Below is a small trained network, with its code and all its weights. Each question gives an input and a target symbol and asks what happens when units are switched off, that is, made to give their printed mean instead of their output.

import numpy as np


def w(rows, s, z=0):
    codes = np.array(rows[::2]) - 128.0
    scale = np.full(codes.shape[1], s)
    scale[-1] = z or s
    return codes * scale


def f(y):
    return np.maximum(y, 0)


def softmax(a):
    e = np.exp(a - a.max(-1, keepdims=True))
    return e / e.sum(-1, keepdims=True)


def log_softmax(a):
    a = a - a.max(-1, keepdims=True)
    return a - np.log(np.exp(a).sum(-1, keepdims=True))


def net(x, mask):
    ids = ['αβγδηλμπστ'.index(c) for c in x.split()]
    T = len(ids)
    res = E[ids] + P[:T]
    r = res
    for j in range(3):
        rows = slice(4 * j, 4 * j + 4)
        q, k, v = (r @ M[0][rows].T for M in (Q, K, V))
        z = softmax(np.where(np.tri(T) > 0, q @ k.T / 4**0.5, -1e9)) @ v
        o = O[0][rows]
        res = res + np.where(mask[j], z, o[:, -1]) @ o[:, :-1]
    y = f(res @ A[0][:, :-1].T + A[0][:, -1])
    res = res + np.where(mask[3:11], y, B[0][:, -1]) @ B[0][:, :-1]
    return log_softmax(res[-1] @ U[:, :-1].T + U[:, -1])


Q, K, V, O, A, B = {}, {}, {}, {}, {}, {}
E = w([
[139,198,218,141,108,66,179,129,143],'α',
[130,80,253,123,150,80,186,77,84],'β',
[92,42,133,147,97,175,151,182,98],'γ',
[118,131,142,164,42,141,169,111,105],'δ',
[137,67,149,201,171,131,57,148,116],'η',
[160,90,151,167,97,96,145,194,217],'λ',
[70,193,113,134,138,125,111,146,101],'μ',
[109,47,66,167,115,137,124,52,98],'π',
[128,105,167,179,144,131,158,170,116],'σ',
[122,132,160,200,100,152,84,80,65],'τ',
],0.018)
P = w([
[174,154,203,79,154,244,144,180,125],'0',
[93,110,107,182,123,29,119,96,94],'1',
[87,203,129,151,122,148,61,108,177],'2',
[152,140,103,160,205,181,177,124,160],'3',
[254,168,153,129,123,104,91,177,65],'4',
[59,182,139,143,121,135,65,87,195],'5',
[163,108,111,148,194,171,185,134,164],'6',
[81,91,120,116,104,14,108,176,54],'7',
[45,166,137,135,124,125,77,86,201],'8',
[164,106,111,145,192,167,186,142,167],'9',
[195,175,100,163,83,116,93,164,43],'10',
[56,174,154,136,107,131,76,68,193],'11',
],0.015)
Q[0] = w([
[251,187,109,73,160,175,141,110,97],'h1',
[8,143,173,138,158,168,143,61,255],'h1',
[120,146,151,106,110,33,134,154,98],'h1',
[205,96,98,51,175,164,173,120,154],'h1',
[89,149,155,106,175,151,152,89,192],'h2',
[55,83,228,145,99,158,124,134,166],'h2',
[176,166,132,74,137,85,125,162,97],'h2',
[52,164,179,132,88,136,20,131,163],'h2',
[66,75,64,138,137,80,117,76,146],'h3',
[119,113,76,96,70,63,102,186,34],'h3',
[132,116,75,173,165,115,174,76,138],'h3',
[199,119,107,146,128,145,122,120,92],'h3',
],0.0095)
K[0] = w([
[8,128,142,182,151,56,165,95,139],'h1',
[168,182,110,127,160,240,161,83,197],'h1',
[155,144,159,108,98,101,121,129,108],'h1',
[100,84,147,160,139,83,174,101,157],'h1',
[102,135,172,90,171,136,148,108,177],'h2',
[124,129,201,132,132,171,132,144,135],'h2',
[150,157,118,128,139,80,152,139,84],'h2',
[107,146,166,80,130,156,92,153,111],'h2',
[197,163,122,147,138,156,141,136,127],'h3',
[154,120,114,123,101,115,83,159,91],'h3',
[106,129,115,144,155,191,129,138,157],'h3',
[106,116,74,97,161,104,158,149,119],'h3',
],0.013)
V[0] = w([
[142,42,66,146,73,144,47,139,159],'h1',
[145,164,151,113,148,53,100,186,248],'h1',
[77,220,146,127,36,126,71,83,135],'h1',
[90,157,102,167,205,145,45,176,112],'h1',
[162,114,197,193,99,84,105,188,111],'h2',
[123,209,169,160,131,87,126,85,138],'h2',
[177,107,145,203,167,148,173,95,129],'h2',
[132,112,178,57,157,99,183,122,51],'h2',
[112,134,159,125,110,129,122,153,162],'h3',
[55,129,65,114,108,94,155,98,131],'h3',
[138,99,102,123,139,76,95,104,126],'h3',
[160,102,103,120,168,137,137,177,112],'h3',
],0.011)
O[0] = w([
[229,208,164,210,98,41,184,120,79,39],'h1',
[103,110,126,185,125,222,23,19,94,103],'h1',
[12,146,103,241,87,146,155,243,203,63],'h1',
[161,77,213,123,70,175,54,255,22,128],'h1',
[131,139,44,94,61,137,158,43,88,254],'h2',
[193,110,105,154,104,215,122,161,121,142],'h2',
[93,213,96,102,130,187,153,156,108,209],'h2',
[102,43,68,190,210,138,171,101,64,165],'h2',
[140,137,99,112,117,149,86,150,125,155],'h3',
[51,96,108,83,156,95,88,130,98,44],'h3',
[91,97,128,130,182,125,125,45,207,72],'h3',
[140,187,157,119,133,130,149,146,136,125],'h3',
],0.009,0.0099)
A[0] = w([
[93,108,110,49,151,130,93,71,160,80],'n1',
[145,160,187,16,122,137,100,147,133,140],'n2',
[151,168,135,136,113,39,126,87,145,146],'n3',
[191,144,149,189,165,214,158,94,139,79],'n4',
[82,133,74,162,152,40,156,96,172,1],'n5',
[235,139,180,104,134,160,180,127,146,34],'n6',
[48,118,153,93,150,198,140,130,198,207],'n7',
[102,134,79,1,143,122,118,123,164,102],'n8',
],0.0093,0.0039)
B[0] = w([
[61,109,125,71,105,118,87,244,167,217],'n1',
[140,102,60,140,164,143,145,94,131,212],'n2',
[38,151,141,122,212,100,128,177,104,181],'n3',
[61,129,173,150,118,100,174,139,147,233],'n4',
[156,83,159,163,143,228,121,102,73,180],'n5',
[112,70,106,184,122,96,80,165,148,238],'n6',
[223,133,159,143,138,58,138,74,152,244],'n7',
[144,189,185,135,149,143,89,94,155,218],'n8',
],0.011)
U = w([
[14,110,211,109,65,206,88,198,125,79],'α',
[167,63,237,152,93,116,59,127,126,60],'β',
[81,100,233,73,167,156,157,135,114,60],'γ',
[146,172,204,167,127,158,136,35,141,174],'δ',
[215,72,29,66,104,121,127,41,106,147],'η',
[71,76,47,173,89,124,85,73,221,31],'λ',
[127,150,122,73,42,127,188,159,176,250],'μ',
[158,135,144,12,151,255,109,173,144,226],'π',
[63,79,65,146,173,246,172,124,154,99],'σ',
[106,131,57,109,138,62,122,118,165,57],'τ',
],0.0051,0.0023)

Each question gives the input, a string of symbols that net reads in full, and the target symbol t.
The units are the heads (4 rows each of Q, K, V and O) and the neurons (one row each of A and B). Each row of codes is followed by its name. A weight is (code - 128) times the scale printed after its matrix; where a second scale follows, it is the last column's (O, A, B and U).
mask holds one flag per unit, heads first, then neurons. A switched-off unit (its flag False) gives its mean, the last column of its rows in O or B, instead of its output. The means were averaged over made-up inputs and are rounded, as every weight is.
A unit's drop is (log p(t) with every unit on - log p(t) with that unit switched off) / (log p(t) with every unit on - log p(t) with every unit switched off).
The circuit of an input: a set's keep is (log p(t) with only the set's units on - log p(t) with every unit switched off) / (log p(t) with every unit on - log p(t) with every unit switched off). Starting from all 11 units, units are removed one at a time, each time the one whose removal leaves the highest keep (on an exact tie, the one counted first), for as long as the keep stays at least 0.8.
units of the circuit, in order: the units of the circuit, biggest drop first
most important unit: the unit with the biggest drop
top k neurons: the k neurons with the biggest drops, biggest first
heads that matter: for each layer, one digit per head in row order, 1 if its drop is at least 0.15 and else 0, layers parted by /
input δ π σ δ σ γ δ η, target η: most important unit -> h1
input σ σ τ λ η α σ δ β π, target τ: heads that matter -> 110
input δ δ σ σ γ η δ μ δ, target δ: units of the circuit, in order -> [h1; n7; n5; n8]
input β η δ δ β λ μ δ σ α β, target σ: units of the circuit, in order -> [h1; n5; n7; h3]
input σ γ τ σ δ, target τ: heads that matter -> 100
input δ τ η μ, target π: units of the circuit, in order -> [h1; n6; n4]
input γ λ σ λ σ σ τ δ σ, target γ: units of the circuit, in order -> [h2; n3; h1]
input τ τ λ δ λ δ μ σ λ, target μ: heads that matter -> 100
input μ σ γ, target β: heads that matter -> 110
input δ τ σ μ β σ α σ, target π: top 2 neurons -> [n1; n8]
input τ γ π σ λ γ π λ μ σ μ, target δ: top 2 neurons -> [n1; n6]
input μ σ η, target β: units of the circuit, in order -> [n7; h1; h2]
input μ π η σ η α τ, target α: heads that matter -> 100
input η π σ μ β, target γ: most important unit -> h3
input α μ γ η λ β β δ α μ μ σ, target λ: heads that matter -> 110
input η σ β η δ λ σ η, target σ: units of the circuit, in order -> [h1; n5; n7]
input γ β λ π γ δ δ η, target τ: heads that matter -> 101
input γ η μ, target γ: heads that matter -> 110
input σ α α σ π η η δ, target γ: units of the circuit, in order -> [n3; h1; h3; n5]
input α σ σ, target λ: units of the circuit, in order -> [h1; n7]
input β μ γ η λ, target α: units of the circuit, in order -> [h1]
input η τ η σ τ γ σ δ μ, target η: heads that matter -> 100
input α η α μ α β, target λ: units of the circuit, in order -> [n7; h1; n1]
